(in the rows, 128 means zero)
Here are made-up things, facts about them, and rows of numbers that follow some of those facts. Name the thing behind each unnamed row.

How the things are related:
bagol (λ 863) (θ gikla, kletak, druplom, skefle) (Ψ c)
bobul (λ 863) (θ stifel, brikir) (Ψ g)
bramu (λ 310) (θ drofeskem, tuklu, tada, skalina) (Ψ b)
braral (λ 401) (θ netral) (Ψ g)
breskan (λ 863) (θ pibretruk, tuklu, legro, lustin, pega, vibra) (Ψ b)
brikir (λ 785) (Ψ b)
briritur (λ 943) (θ lakimus, floras, pliklak, tada, droska, fuflin) (Ψ a)
briro (λ 946) (Ψ g)
briton (λ 401) (θ rustik, riba, dukostuk) (Ψ a)
brogrir (λ 401) (θ daste, suflin) (Ψ a)
bulek (λ 863) (Ψ g)
daste (λ 310) (Ψ g)
defalel (λ 946) (θ vigin, daste, netral) (Ψ b)
defun (λ 59) (Ψ e)
dovar (λ 401) (Ψ a)
dragra (λ 863) (θ mivomil, kletak, pobre, plutrelo, pladem, gagiza, kibeson) (Ψ c)
drakom (λ 310) (Ψ b)
drazudek (λ 310) (Ψ d)
drigrur (λ 785) (θ gikliflon) (Ψ g)
driple (λ 863) (Ψ c)
drofeskem (λ 946) (Ψ a)
dromak (λ 310) (θ padren, skalina) (Ψ e)
dropan (λ 943) (θ lakimus, nestur, gefes, gagiza) (Ψ g)
droska (λ 59) (Ψ c)
druplom (λ 401) (Ψ b)
dukostuk (λ 401) (Ψ a)
dulu (λ 863) (θ mivomil, briro, potisar) (Ψ a)
dupleklon (λ 785) (θ trefli, pluskem, riskor, pliklak, droska, potisar, drakom) (Ψ d)
fadar (λ 59) (Ψ b)
fetrok (λ 863) (Ψ a)
fidrofom (λ 785) (Ψ b)
fivapas (λ 863) (Ψ a)
flabrak (λ 943) (Ψ f)
flefen (λ 946) (θ riskor) (Ψ e)
flegek (λ 863) (Ψ a)
flemik (λ 401) (Ψ d)
flestos (λ 310) (Ψ b)
flopem (λ 946) (Ψ a)
floras (λ 943) (Ψ b)
flusik (λ 401) (θ niru, bulek, flestos) (Ψ c)
fufer (λ 401) (Ψ e)
fufi (λ 863) (θ fetrok, flestos, kiklu) (Ψ a)
fuflin (λ 785) (Ψ b)
fusadrem (λ 785) (θ flegek, zistin, stifel, fivapas, gefes, plupubrek, fuflin) (Ψ g)
gagiza (λ 946) (Ψ e)
gase (λ 946) (Ψ c)
gatrak (λ 401) (θ riris, sugas, vedar, norul) (Ψ c)
gefes (λ 401) (Ψ a)
gefletur (λ 946) (θ rigros, kliga, niron) (Ψ c)
gikla (λ 863) (Ψ d)
gikliflon (λ 943) (Ψ b)
gretobro (λ 785) (Ψ b)
grogra (λ 785) (θ ruran, stima, trazul, defun) (Ψ a)
gruna (λ 946) (Ψ c)
kalobrun (λ 863) (Ψ b)
kebede (λ 946) (Ψ c)
kibeson (λ 946) (Ψ g)
kikin (λ 401) (θ plive, gikliflon) (Ψ c)
kiklu (λ 863) (Ψ d)
kivu (λ 943) (θ tuklu, riskor, sugas, flabrak, mumi, driple) (Ψ a)
kletak (λ 401) (Ψ c)
kliga (λ 863) (Ψ a)
klogumom (λ 943) (Ψ d)
lakimus (λ 863) (Ψ a)
legro (λ 946) (Ψ c)
lezas (λ 946) (θ tuklu, sugas, driple) (Ψ g)
lustin (λ 59) (Ψ d)
lutro (λ 785) (θ padavum, plutrelo, fufer, plone) (Ψ d)
luzol (λ 785) (Ψ g)
makim (λ 310) (θ fivapas, fufer, lustin) (Ψ e)
mikuples (λ 401) (θ bulek, tada) (Ψ a)
mivomil (λ 863) (Ψ a)
modres (λ 863) (Ψ e)
muklim (λ 785) (Ψ a)
mumi (λ 863) (Ψ a)
nefi (λ 943) (θ pibretruk, fidrofom, stima, troban, zatris, muklim) (Ψ g)
nestur (λ 863) (Ψ c)
netral (λ 943) (Ψ e)
niron (λ 943) (Ψ a)
niru (λ 943) (Ψ e)
nogeso (λ 59) (Ψ e)
norul (λ 59) (Ψ a)
nuklegram (λ 401) (Ψ g)
nustim (λ 863) (Ψ a)
padavum (λ 863) (Ψ g)
padren (λ 946) (Ψ a)
pega (λ 401) (Ψ c)
pibretruk (λ 401) (Ψ b)
pladem (λ 310) (Ψ a)
pliklak (λ 310) (Ψ b)
plive (λ 401) (Ψ a)
plone (λ 785) (Ψ e)
plose (λ 401) (θ zistin, sisobam, gretobro) (Ψ b)
pluni (λ 943) (θ riba, klogumom) (Ψ c)
plupubrek (λ 785) (Ψ c)
pluskem (λ 946) (Ψ b)
plutrelo (λ 943) (Ψ a)
pobre (λ 401) (Ψ d)
potisar (λ 863) (Ψ d)
pupabak (λ 946) (Ψ c)
putras (λ 943) (θ zestu, vagak, luzol, gruna, stetrur) (Ψ b)
ragras (λ 785) (Ψ c)
rane (λ 59) (θ fadar, dovar, flestos, droska, kebede) (Ψ f)
riba (λ 863) (Ψ a)
rigros (λ 59) (Ψ c)
riris (λ 401) (Ψ b)
riskor (λ 785) (Ψ f)
romur (λ 943) (θ kalobrun, tadim, gikliflon, gase) (Ψ e)
rotutul (λ 59) (Ψ b)
rozok (λ 785) (θ drazudek, dukostuk) (Ψ c)
ruran (λ 401) (Ψ b)
ruskiflem (λ 946) (θ tadim, zestu, vuri, nustim) (Ψ d)
rustik (λ 310) (Ψ e)
rutrur (λ 943) (θ ragras, stetrur, kibeson) (Ψ d)
sakostus (λ 310) (θ drakom, zestim, gruna) (Ψ a)
sisobam (λ 310) (Ψ c)
sivo (λ 946) (θ flabrak, rustik) (Ψ e)
skalina (λ 59) (Ψ c)
skefle (λ 310) (Ψ e)
stetrur (λ 946) (Ψ c)
stifel (λ 943) (Ψ c)
stima (λ 943) (Ψ b)
suflin (λ 401) (Ψ a)
sugas (λ 310) (Ψ f)
tada (λ 310) (Ψ g)
tadim (λ 863) (Ψ a)
taflu (λ 785) (θ mivomil, gefes, tretru, kibeson) (Ψ d)
trazul (λ 863) (Ψ c)
trefli (λ 943) (Ψ c)
tretru (λ 863) (Ψ a)
triflo (λ 943) (θ rotutul, niru, nuklegram, flemik) (Ψ b)
troban (λ 943) (Ψ d)
tronel (λ 59) (θ lakimus, niron, nogeso, vigin, vinim, riba, lustin) (Ψ e)
tuklu (λ 785) (Ψ b)
tukudun (λ 59) (θ tadim) (Ψ a)
tuske (λ 946) (θ plive, flabrak, flopem) (Ψ b)
vagak (λ 863) (Ψ c)
vamar (λ 59) (θ modres, floras, troban) (Ψ d)
vedar (λ 946) (Ψ a)
vibra (λ 943) (Ψ b)
vigin (λ 946) (Ψ c)
vinim (λ 785) (Ψ b)
vogur (λ 401) (θ tadim, pluskem, drakom) (Ψ c)
vuri (λ 863) (Ψ b)
zabridran (λ 943) (θ rustik, vedar) (Ψ a)
zatris (λ 946) (Ψ e)
zestim (λ 946) (Ψ d)
zestu (λ 946) (Ψ a)
zikes (λ 310) (θ modres) (Ψ f)
zistin (λ 943) (Ψ a)
zuvuk (λ 310) (θ pibretruk, ruran) (Ψ a)

Some rows with their names:
[137 124 113 145 130 132 141 130 119 152 143 123 121 113 143 134 117 135
 126 125 120 141 131 131 117 103 142  71 116 145 146 135] -> driple
[168 152 132 130 124 121 145 129 130 138 119 138 125 125 142 114 124 137
 133 121 119 124 125 133 132 144 152 107 115 134 148 140] -> kikin
[147 141 161 135 122 137 132 129 116 118 115 135 127 132 124 113 125 131
 114 114 106 121 131 122 122 115 146 129 141 130 140 113] -> flopem
[ 84  95 107 115 138 137  48 138 143 127 135 110 132 144 128 130 126 109
 130 160 149 141 106 124 165 104  91  97 103 127  85 122] -> padavum
[135 106 111 127 114 114 137 131 143 136 105 134 143 121 149 137 123 125
 132 136 121 123 111 128 137 150 126 152 101 108 140 130] -> lutro
[134 127 149 119 115 128 157 125 111 130 127 128 136 133 123 140 127 139
 119 119 122 130 129 120  97 113 121 181 151 131 113 114] -> plutrelo
[126 131 157 132 124 133 142 124 115 116 117 140 130 125 122 118 127 127
 115 118 114 121 134 122 113 111 148 151 155 120 118 112] -> padren
[165 155 112 113 134 117 176 131 120 115 127 128 124 132 127 116 130 132
 147 135 141 121 133 138 120 167 131 126 123 149 126 139] -> putras
[130 127 122 128 116 127 108 127 144 156 127 131 128 116 139 145 132 130
 116 124 129 129 119 116 131 138 140  89 124 100 112 133] -> troban
[133 139 160 129 122 125 154 124 125 114 126 143 133 122 130 123 133 122
 123 124 124 113 129 131 114 107 144 174 144 119 150 111] -> mikuples
[128 142 127 136 132 129 132 121 128 156 138 135 120 110 135 144 130 142
 122 113 130 134 134 128 121 132 142 119 130 123 135 150] -> skalina
[ 79 111 123 119 149 132  22 138 143 121 112 131 134 157 124 111 135 113
 128 145 147 130 110 118 178 152 106 124 120 117  86 133] -> briro
[141 130 129 135 120 121 135 126 134 157 122 130 124 111 128 130 127 140
 125 110 122 131 133 129 124 141 140 113 136 113 129 146] -> pega
[136 132 163 121 116 127 161 122 124 116 113 132 140 130 124 121 125 131
 124 121 119 119 128 133 125  99 135 173 139 121 136 123] -> brogrir
[120 121 119 115 128 131 113 127 132 117 127 115 131 144 120 133 135 124
 128 137 136 128 132 128 149 163 104 144 123 139 112 120] -> skefle
[118 142 118 126 145 129 125 126 126 125 156 134 116 122 121 132 137 131
 133 123 143 132 144 137 124 136 131 134 143 135 136 139] -> rotutul
[130 134 119 131 137 124 147 127 128 133 150 123 115 120 114 135 135 128
 135 116 136 130 144 129 112 152 124 125 148 125 127 140] -> floras
[121 129 152 122 119 132 151 124 116 132 127 128 134 129 126 143 132 134
 117 113 119 129 130 120  95 107 120 183 150 125 121 115] -> zistin
[125 124 121 129 127 125 142 128 125 158 140 130 126 118 135 145 127 141
 126 115 123 136 129 124 109 144 127 160 130 126 137 142] -> stifel
[134 123 119 125 135 119 144 134 124 118 115 129 133 127 119 105 127 132
 144 121 130 129 140 145 145 143 137 142 154 122 131 153] -> defalel

Name these rows:
No name comes twice in this set of rows, the named rows included.
[144 149 126 108 127 126 113 131 134 108 119 125 129 146 123 104 133 124
 138 147 139 111 127 134 153 144 131 102 111 144 123 125]	romur
[150 124 111 139 125 120 149 129 124 140 127 127 127 125 138 134 120 139
 130 118 116 126 126 122 102 172 124 139 119 138 144 130]	ragras
[ 87 104 127 122 133 142  26 122 159 118 120 113 139 148 121 133 134 113
 124 138 145 136 111 125 186 140  96 108 105 127 105 138]	daste
[ 99 113 132 115 131 133  35 134 156 120 110 124 139 145 124 114 132 109
 130 143 150 131 108 131 196 134 108 116 109 111 105 138]	braral
[ 85 111 124 128 137 143  25 122 162 115 134 122 129 143 122 146 142 103
 122 141 152 133 114 122 169 143  96 106 102 123 102 128]	tada
[103 145 138 117 137 130 111 127 133 105 126 142 131 133 126 125 137 108
 134 147 151 123 114 136 144 106 127 159 131 130 122 124]	rane
[114 123 128 104 128 125  70 130 167 114 113 120 137 134 120 120 138 102
 137 155 152 121 101 128 186 131 119  72 123  95  77 141]	nefi
[141 120 119 150 132 131 127 123 132 126 150 117 119 123 113 126 128 124
 131 111 117 129 149 133 113 155 128  87 148 137 137 140]	tuklu
[123 145 122 127 138 117 149 125 132 120 149 137 123 118 122 125 136 118
 141 130 143 118 140 145 125 138 135 146 129 135 146 132]	triflo
[157 156 147 123 114 124 193 117 124 102 111 135 132 133 133 138 128 126
 125 132 121 113 120 128 104 128 137 163 123 145 135 104]	sakostus
[ 63 107 109 129 150 145  39 133 147 121 148 120 125 135 128 138 134  98
 127 159 157 132 111 125 167  89 103  72 102 131 107 116]	bulek
[ 98 113 125 103 134 127  53 129 155 114 112 124 144 151 124 123 133 109
 136 151 156 127 103 132 179 132 100 145 106 115  93 133]	dropan
[123 118 120 124 127 122 106 132 133 158 121 132 136 132 142 135 125 142
 124 126 123 134 117 119 129 150 124 153 114 115 121 140]	pobre
[122 137 159 133 126 128 135 121 116 124 140 142 130 128 126 129 132 123
 118 121 122 117 133 123  96 110 133 170 144 125 143 106]	dovar

The same things again, as new rows of numbers:
Known rows:
[147 112 137 249 146 114 162 122 132 116 110 140 115 140 131 132 191 186
 153 117 132 132 152 130 161 126  84 117 121 147 113 146 145 148 149 124
 105 124 135 138 145 141 135  99 107 132 143 126] -> sivo
[149 113 128 222 139 134 174 117 111 115 109 145 114 142 124 126 164 178
 146 120 115 131 127 136 157 133  96 128 119 149 115 144 142 134 148 116
 120 128 126 151 141 131 133  90 109 133 148 126] -> rustik
[149  90 137 138 123 158 135 133 154 128 101 133 114 116 125 119 159 167
 151 165 132 123  87 160 152 138  95 131 104 102 136 133 130 136 130 136
 156 107 129 144 146 127 148 141 113 126 153 140] -> lustin
[148 101 146 153 130 142 138 141 155 130 102 129 113 127 123 122 177 173
 159 131 155 130 109 139 157 138  87 139 112 100 136 124 142 144 137 140
 138 112 130 122 135 129 145 149 119 127 141 137] -> rane
[141 102 125 145 126 134 173 118 116 133 106 150 120 140 121 107 159 161
 161 138 148 125 164 139 152 133  98 135 131 126 131 102 132 127 155 124
 134 136 127 153 140 105 131 105 101 121 140 139] -> kliga
[153 120 137 176 127 138 142 123 116 121 102 147 114 148 115 117 168 186
 153  99 136 134 126 135 153 131 106 132 124 147 126 131 142 136 155 115
 126 129 121 147 114 110 116 100 104 124 142 129] -> vibra
[147  91 137 131 121 164 137 142 158 128 104 145 113 117 129 119 155 166
 148 155 130 121 108 166 152 145  94 136 111  94 135 124 130 135 138 135
 157 112 134 150 149 118 144 135 102 129 158 137] -> pobre
[152 120 137 177 126 139 144 124 117 122 102 149 113 147 114 118 167 186
 153 102 138 135 124 131 152 132 105 135 123 145 125 130 143 138 155 117
 127 130 119 147 113 106 114 102 105 124 142 129] -> floras
[150 108 139 153 122 149 133 135 137 130 102 135 119 135 118 112 162 173
 158 130 140 128 112 145 149 139 100 132 112 118 131 126 135 133 145 123
 143 123 120 145 133 124 129 121 110 122 144 132] -> gruna
[141  98 155 219 128 127 143 126 135 137 107 140  95 123 129 123 171 165
 135 122 127 141 122 157 150 132  78 131 127 115 121 139 141 154 137 130
 148 124 123 121 124 107 125 111 125 120 151 137] -> dropan
[141 101 126 144 126 136 177 117 115 135 106 152 118 140 121 109 156 160
 161 136 148 126 166 137 153 134  96 137 131 122 131 102 133 128 154 125
 134 135 126 150 140 107 131 105 100 120 140 140] -> lakimus
[144 109 135 156 126 136 123 130 130 136 105 159 114 133 120 107 156 165
 158 124 134 127 138 144 150 138  97 129 118 118 127 103 137 134 150 119
 150 129 113 149 133 112 126 115 102 117 151 136] -> nestur
[146  96 146 178 122 143 127 121 127 127 106 144 101 123 127 119 162 164
 130 128 115 134  92 164 151 126  97 113 121 130 124 144 133 144 141 119
 162 129 122 135 117 111 123 105 118 124 151 138] -> tada
[142 103 125 147 125 137 174 117 117 132 106 150 119 140 121 108 156 162
 159 138 148 125 162 138 153 135  98 135 131 123 133 102 134 128 155 125
 134 136 126 152 140 105 131 105  99 120 141 140] -> tretru
[142 102 127 140 126 133 173 119 116 132 106 152 121 140 121 107 157 161
 160 137 148 124 164 138 152 133  97 134 131 123 132 101 132 127 154 124
 137 136 126 152 139 105 131 106 101 121 139 140] -> fetrok
[149 106 137 138 119 153 127 139 147 127 103 143 117 130 120 118 166 179
 159 122 142 129 129 148 152 142 105 131 116 116 135 128 132 135 150 126
 139 119 134 154 132 115 127 125  96 125 150 128] -> pega
[142 102 139 159 125 136 181 131 141 130 107 131 117 137 123 120 183 171
 161 122 168 135 178 133 156 138  91 145 133 115 138 124 136 141 152 139
 113 125 150 141 143 110 137 124 109 126 135 129] -> brogrir
[147 109 135 142 123 148 127 134 131 125 104 141 113 130 116 113 161 171
 154 117 135 133 121 144 151 144 105 131 117 117 134 124 133 133 143 123
 142 124 126 147 131 116 134 127 115 123 151 128] -> ragras
[148  98 147 190 120 144 136 124 133 129 105 138 107 124 127 122 163 171
 136 139 117 134  94 167 148 130  93 122 117 129 123 149 132 146 140 123
 157 121 123 144 124 110 121 101 110 121 156 138] -> briro
[150 125 135 180 129 126 137 125 111 123 104 161 116 148 119 111 166 183
 157 102 133 133 142 139 150 130 100 136 127 147 122 110 144 139 158 113
 132 134 117 151 116  98 113  95 103 121 151 133] -> kalobrun

Which thing is each row?
No name comes twice in this set of rows, the named rows included.
[145 113 130 128 120 128 169 129 109 124 112 130 135 145 130 100 159 157
 169 136 147 124 138 144 146 137  88 153 130 126 129  97 137 129 149 127
 138 145 127 148 139 107 132  98 116 125 147 139]	tadim
[148 122 147 199 131 120 145 130 121 125 106 136 113 148 121 120 181 184
 157  88 146 140 137 127 153 135  90 145 127 136 122 125 152 148 152 124
 119 132 124 126 115 117 119 107 119 124 138 127]	putras
[144  94 134 147 128 155 133 134 142 129 105 143 108 120 125 110 149 155
 146 155 122 119  99 156 150 139  93 129 108  95 131 122 132 132 135 127
 168 122 118 140 153 131 151 132 120 127 151 137]	drazudek
[139 104 133 210 134 123 183 132 147 132 114 126 124 132 126 129 186 172
 170 122 156 136 199 127 158 147  88 137 123 119 126 137 135 137 150 134
  97 124 149 151 166 138 143 114 102 122 142 116]	briton
[145 100 128 148 121 149 178 126 134 126 107 134 126 135 120 121 170 173
 164 135 151 129 163 139 154 143 103 140 124 125 134 131 129 129 152 131
 115 124 145 164 148 115 134 110  94 125 143 126]	dukostuk
[144  94 135 148 127 151 136 135 148 131 105 145 111 119 127 113 149 159
 148 159 123 119 103 161 151 140  91 129 108  96 130 120 132 134 136 129
 165 119 120 144 153 129 147 129 114 127 153 140]	klogumom
[152 108 131 176 130 146 175 118 112 111 105 146 110 141 122 126 163 183
 141 116 123 134 112 143 157 133 101 146 130 143 129 134 142 137 147 123
 126 123 135 148 120 105 131 100 110 135 152 132]	plone
[148 100 132 132 131 145 111 136 138 122 103 149 114 129 122 110 163 164
 152 132 132 117 104 143 157 133 100 103 110 113 132 119 134 131 145 120
 156 128 120 141 140 142 145 136 114 130 142 136]	sugas
[145 110 148 177 130 132 133 138 146 133 104 138 110 133 121 115 178 172
 158 119 152 133 138 137 152 136  88 130 117 112 130 124 141 146 143 130
 136 124 125 129 137 125 134 131 118 121 138 132]	gefletur
[145 106 133 144 128 131 106 132 132 133 105 161 117 133 122 108 166 167
 159 125 136 123 134 146 153 131 100 106 118 125 126 104 133 134 152 116
 151 134 118 148 130 122 127 119  96 119 148 138]	driple
[139  94 145 163 130 143 149 141 153 134 106 139  98 115 126 119 160 154
 145 135 138 131 123 152 154 147  84 148 118  80 135 116 140 142 132 141
 151 115 131 120 146 120 153 147 130 126 151 138]	taflu
[145 125 150 160 130 121 112 147 158 112 101 154 110 133 123  99 199 181
 161 132 160 133 172 160 146 121  97 132 125 117 138 123 131 157 138 133
 127 120 153 149 149  92 135 142 137 128 154 125]	kikin

Now the same things, written a new way:
Some rows with their names:
[111 124 170 116 130 195 102 134 148 116 125 148 126 119 127 116 123 130
 141 118 162 125 113 161 105 158 115 142 107] -> zabridran
[110 129 157 125 110 184 132 118 172 149 132 115 122 122 153 115  94 124
 117 123 123 134 113 141 112 143 137 168 139] -> zistin
[111 128 146 120 157 177 131 133 147 118 149 152 119 122 162 116 102 120
 126 121 166 125 120 153 113 175 118 129 125] -> sakostus
[159 123 206 146 109 176 181 117 147 115 132 215 125 118 113 141 112 133
 116 184 126 124 140 155 108 110 133 164 169] -> defun
[114 142 144 162 107  89 132 115 113 154 152 123 153 126 117 140 155 125
 119 122 105 127 150 103 115 114 128  83 113] -> fadar
[110 131 155 117 144 175 105 118 174 142 139 142 121 127 138 115  97 130
 114 128 133 126 111 145 119 163 123 142 140] -> padren
[107 126 136 120 111 199 152 120 168 152 131 110 125 119 149 115  95 129
 125 116 127 149 112 139 114 148 125 179 134] -> mivomil
[115 128 147 148 107 136 100 112 134 251 129 191 119 123 111 121 118 119
 120 123 234 123 114 100 113 124 123  83 133] -> riskor
[114 128 167 121 132 174 101 119 156 130 137 141 120 119 122 125  97 115
 125 121 138 124 109 152 113 111 167 145 155] -> muklim
[112 132 126 126 113  86 131 126 113 113 119 118 126 131 112 133 176 119
 206 125 121 126 117 147 109 112 115  84 123] -> breskan
[173 124 166 125 109 198 121 116 135 117 117 201 131 141 115 119 125 189
 111 157 153 126 116 112 120 146 118 175 129] -> rustik
[108 129 152 122 153 201 102 118 155 135 134 145 122 121 130 117 119 133
 115 126 147 127 115 142 122 180 120 141 125] -> flopem
[116 132 103 133 112  92 135 112 113 153 126 104 128 128 119 142 145 122
 144 118 104 123 117 107 135 111 147  86 138] -> floras
[110 131 169 119 122 144 132 163 173 120 138 154 120 124 164 118  95 117
 133 123 141 128 112 155 107 135 115 122 114] -> briritur
[215 124  96 126 106  84 135 172 106 115 120 103 120 124 109 136 127 117
 108 125 167 119 155 105 130 110 115 122 130] -> lutro
[118 126 110 149 111  87  97 113 114 152 121 111 126 120 111 144 165 118
 127 121 112 123 114 100 138 111 183  87 114] -> tuklu
[205 129 136 163 107  86 118 121 106 115 124  99 140 150 110 136 149 134
 111 150 107 125 232 105 133 114 139 135 172] -> lustin
[107 127  98 145 127 117 128 110 113 137 123 109 133 120 111 145 167 120
 155 116 117 123 120 103 135 124 117  78 111] -> kalobrun
[121 137 102 120 157 105  97 128 110 114 168 100 148 126 169 138 115 117
 113 120  96 127 181 127 145 111 151 124 115] -> droska
[116 134 121 134 145 117  97 133 108 108 143  95 132 126 153 122 155 126
 111 119 101 126 179 157 142 112 154 153 110] -> rigros

Rows to name:
No name comes twice in this set of rows, the named rows included.
[112 131 166 119 148 187  97 154 141 114 130 165 120 119 136 111 118 120
 147 118 158 129 115 170 111 145 113 125 113]	kivu
[186 117 156 133 109 151 164 117 141 120 118 179 124 118 114 119 100 127
 107 132 186 126 114 106 124 114 144 193 127]	plone
[111 121 164 154 107 168 101 110 130 231 124 192 131 124 108 120 147 129
 152 120 219 127 119 107 112 142 121  83 143]	flabrak
[118 134 117 127 158 114  98 128 109 110 154  98 134 121 148 130 141 122
 111 123  94 127 174 145 143 117 150 131 113]	skalina
[109 138 168 124 112 104 160 118 144 205 127 197 120 122 109 120 120 121
 171 123 223 119 117 108 104 135 122  83 185]	zikes
[119 125 122 140 112  92 112 117 113 134 124 108 126 130 114 132 174 119
 174 121 109 125 114 120 123 111 149  86 137]	vibra
[179 124 221 139 105 140 178 185 143 110 127 213 126 121 117 121 134 133
 116 134 173 121 137 160 107 121 117 171 123]	tronel
[111 125 123 120 158 202 112 118 153 147 153 131 124 115 136 118  99 121
 112 125 157 135 114 135 145 190 119 151 145]	zestu
[182 126 103 123 114  86 136 120 107 112 120 102 125 136 108 177 113 125
 109 170 108 126 177 109 139 106 125 113 197]	troban

